Below is a small trained network, with its code and all its weights. Each question gives an input and a target symbol and asks what happens when units are switched off, that is, made to give their printed mean instead of their output.

import numpy as np


def w(rows, s, z=0):
    codes = np.array(rows[::2]) - 128.0
    scale = np.full(codes.shape[1], s)
    scale[-1] = z or s
    return codes * scale


def norm(h):
    return h / np.sqrt((h * h).mean(-1, keepdims=True) + 1e-5)


def f(y):
    return y / 2 * (1 + np.tanh(0.7978845608 * (y + 0.044715 * y**3)))


def softmax(a):
    e = np.exp(a - a.max(-1, keepdims=True))
    return e / e.sum(-1, keepdims=True)


def log_softmax(a):
    a = a - a.max(-1, keepdims=True)
    return a - np.log(np.exp(a).sum(-1, keepdims=True))


def net(x, mask):
    ids = ['αβγδεζηθλξστω'.index(c) for c in x.split()]
    T = len(ids)
    res = E[ids] + P[:T]
    u = 0
    for l in range(2):
        q, k, v = (norm(res) @ M[l].T for M in (Q, K, V))
        z = softmax(np.where(np.tri(T) > 0, q @ k.T / 4**0.5, -1e9)) @ v
        res = res + np.where(mask[u], z, O[l][:, -1]) @ O[l][:, :-1]
        u += 1
        y = f(norm(res) @ A[l][:, :-1].T + A[l][:, -1])
        res = res + np.where(mask[u : u + 4], y, B[l][:, -1]) @ B[l][:, :-1]
        u += 4
    return log_softmax(norm(res)[-1] @ U[:, :-1].T + U[:, -1])


Q, K, V, O, A, B = {}, {}, {}, {}, {}, {}
E = w([
[101,91,114,23,148,9,179,160,192],'α',
[143,166,72,167,106,129,144,44,150],'β',
[96,131,95,136,135,190,109,148,171],'γ',
[122,181,85,143,165,110,193,111,146],'δ',
[107,79,80,164,93,63,46,33,198],'ε',
[117,98,132,80,119,50,165,150,115],'ζ',
[143,189,22,110,165,160,74,112,152],'η',
[97,106,100,79,114,158,175,158,110],'θ',
[137,224,69,140,62,156,60,63,143],'λ',
[98,55,122,155,128,214,55,69,30],'ξ',
[45,90,143,130,103,171,101,111,149],'σ',
[80,177,150,195,87,125,117,191,115],'τ',
[201,107,40,174,219,97,70,204,140],'ω',
],0.012)
P = w([
[157,108,156,137,115,76,75,89,121],'0',
[105,93,27,96,87,103,142,131,144],'1',
[68,251,145,6,155,129,111,124,73],'2',
[153,124,164,137,129,118,104,129,105],'3',
[167,103,102,95,100,175,180,180,181],'4',
[138,187,171,17,189,176,72,145,104],'5',
[144,125,154,148,133,111,108,126,109],'6',
[220,141,83,118,81,193,195,181,158],'7',
],0.012)
Q[0] = w([
[212,159,43,66,170,173,132,16,137],'L0H0',
[87,157,137,150,169,217,33,140,113],'L0H0',
[129,234,82,96,225,123,119,198,106],'L0H0',
[121,136,156,254,87,98,163,40,171],'L0H0',
],0.0072)
K[0] = w([
[201,137,100,98,160,160,131,63,135],'L0H0',
[118,122,148,171,143,216,75,167,111],'L0H0',
[169,190,123,181,254,146,156,174,95],'L0H0',
[50,175,147,226,108,114,148,27,149],'L0H0',
],0.0093)
V[0] = w([
[163,106,118,103,126,155,141,120,153],'L0H0',
[253,77,77,111,121,118,159,169,133],'L0H0',
[125,188,143,115,178,112,113,100,151],'L0H0',
[106,150,82,34,93,162,162,154,162],'L0H0',
],0.0067)
O[0] = w([
[90,171,107,146,107,150,132,117,162,10],'L0H0',
[34,199,117,254,92,179,189,92,125,255],'L0H0',
[81,96,201,65,133,112,150,174,89,238],'L0H0',
[96,161,190,174,34,183,138,49,160,205],'L0H0',
],0.0078,0.00088)
A[0] = w([
[132,133,130,72,125,129,76,50,134,211],'L0N0',
[176,129,140,215,134,62,142,123,81,22],'L0N1',
[183,65,1,155,122,146,197,149,137,253],'L0N2',
[16,226,112,157,203,163,81,96,79,83],'L0N3',
],0.0068,0.0019)
B[0] = w([
[89,254,172,46,127,163,169,180,164,179],'L0N0',
[108,124,166,116,114,123,106,34,56,146],'L0N1',
[189,186,192,143,109,207,195,80,225,253],'L0N2',
[63,84,78,92,204,48,112,180,181,218],'L0N3',
],0.0082,0.0049)
Q[1] = w([
[31,120,158,30,137,105,119,165,81],'L1H0',
[88,21,88,94,94,169,154,138,142],'L1H0',
[130,80,77,152,93,104,201,2,47],'L1H0',
[173,69,26,165,111,102,96,61,144],'L1H0',
],0.0067)
K[1] = w([
[67,55,130,145,68,142,129,196,60],'L1H0',
[69,166,2,66,65,90,107,167,132],'L1H0',
[104,147,119,158,112,78,164,8,97],'L1H0',
[73,104,69,37,233,86,134,64,158],'L1H0',
],0.0067)
V[1] = w([
[178,174,137,198,109,105,174,236,159],'L1H0',
[174,155,253,236,107,91,172,136,126],'L1H0',
[178,180,151,197,106,102,32,198,62],'L1H0',
[117,153,123,126,184,168,176,74,148],'L1H0',
],0.0053)
O[1] = w([
[253,193,122,107,105,58,114,174,102,249],'L1H0',
[121,130,238,173,108,138,32,139,71,123],'L1H0',
[129,145,130,139,141,122,79,158,48,157],'L1H0',
[104,38,172,113,216,114,48,84,170,155],'L1H0',
],0.0071,0.0021)
A[1] = w([
[215,202,161,42,131,241,197,153,249,161],'L1N0',
[109,75,161,100,243,86,211,84,57,1],'L1N1',
[122,29,68,139,97,53,80,229,31,110],'L1N2',
[110,182,104,189,66,254,121,63,140,144],'L1N3',
],0.0052,0.0046)
B[1] = w([
[129,124,196,183,90,189,183,85,133,254],'L1N0',
[164,130,124,109,171,139,229,146,107,125],'L1N1',
[72,69,86,195,39,156,163,87,177,157],'L1N2',
[37,179,2,13,110,129,200,115,154,192],'L1N3',
],0.0084,0.0088)
U = w([
[78,114,45,168,50,147,168,94,180,134],'α',
[233,122,180,194,105,208,186,178,163,108],'β',
[57,92,196,173,102,105,127,82,36,54],'γ',
[148,78,133,149,31,89,85,195,84,243],'δ',
[175,99,169,125,200,85,231,148,68,63],'ε',
[199,178,154,196,208,119,65,134,126,216],'ζ',
[172,126,134,77,137,78,49,89,187,82],'η',
[126,130,209,103,181,141,100,22,112,45],'θ',
[173,54,154,30,107,148,99,167,171,46],'λ',
[132,86,103,73,175,209,88,112,54,160],'ξ',
[104,92,211,107,99,49,152,150,163,28],'σ',
[159,254,198,77,84,136,56,190,26,1],'τ',
[58,165,57,131,196,87,104,227,152,66],'ω',
],0.0092,0.0031)

Each question gives the input, a string of symbols that net reads in full, and the target symbol t.
The units are the heads (4 rows each of Q, K, V and O) and the neurons (one row each of A and B). Each row of codes is followed by its name. A weight is (code - 128) times the scale printed after its matrix; where a second scale follows, it is the last column's (O, A, B and U).
mask holds one flag per unit, layer by layer, with each layer's heads first. A switched-off unit (its flag False) gives its mean, the last column of its rows in O or B, instead of its output. The means were averaged over made-up inputs and are rounded, as every weight is.
A unit's drop is (log p(t) with every unit on - log p(t) with that unit switched off) / (log p(t) with every unit on - log p(t) with every unit switched off).
The circuit of an input: a set's keep is (log p(t) with only the set's units on - log p(t) with every unit switched off) / (log p(t) with every unit on - log p(t) with every unit switched off). Starting from all 10 units, units are removed one at a time, each time the one whose removal leaves the highest keep (on an exact tie, the one counted first), for as long as the keep stays at least 0.8.
circuit, biggest first: the units of the circuit, biggest drop first
top k neurons: the k neurons with the biggest drops, biggest first
top k neurons in layer l: the k neurons of layer l with the biggest drops, biggest first
input τ ω ω λ ω η, target ω: top 2 neurons	L0N3, L0N2
input β ω ω ω θ γ, target ω: top 2 neurons	L0N3, L0N2
input ω σ θ θ ω δ, target ω: circuit, biggest first	L0N3, L0N2
input δ σ τ λ θ λ λ, target τ: circuit, biggest first	L0H0, L0N0
input ω τ ζ, target ω: circuit, biggest first	L0H0, L0N3
input ω ζ α θ ω σ, target ω: top neuron	L0N3
input β ω ε, target ω: top 2 neurons in layer 0	L0N3, L0N2
input ω β λ, target ω: circuit, biggest first	L0N3, L0H0
input γ η γ τ, target δ: circuit, biggest first	L1N2, L0H0, L0N2
input η ω ζ, target ω: circuit, biggest first	L0N3, L0H0, L1N0
input ω ω δ δ τ β, target τ: top 3 neurons	L0N0, L0N2, L1N3
input ε γ τ β τ γ, target τ: circuit, biggest first	L1H0, L0N2
input ζ η ω ω ζ β, target ω: circuit, biggest first	L0N3, L0H0
input α ξ β ε, target η: top 2 neurons	L0N2, L1N0
input δ ω λ, target ω: circuit, biggest first	L0N3, L0N2
input δ ζ τ ω τ δ, target ω: circuit, biggest first	L0N3, L0H0
input ω λ δ ζ, target γ: top neuron	L0N1
input τ τ θ, target τ: top 2 neurons in layer 0	L0N2, L0N3
input τ τ τ τ τ ξ β ω, target α: top 2 neurons	L1N3, L0N1
input τ δ β τ θ δ η, target ω: top neuron in layer 0	L0N3
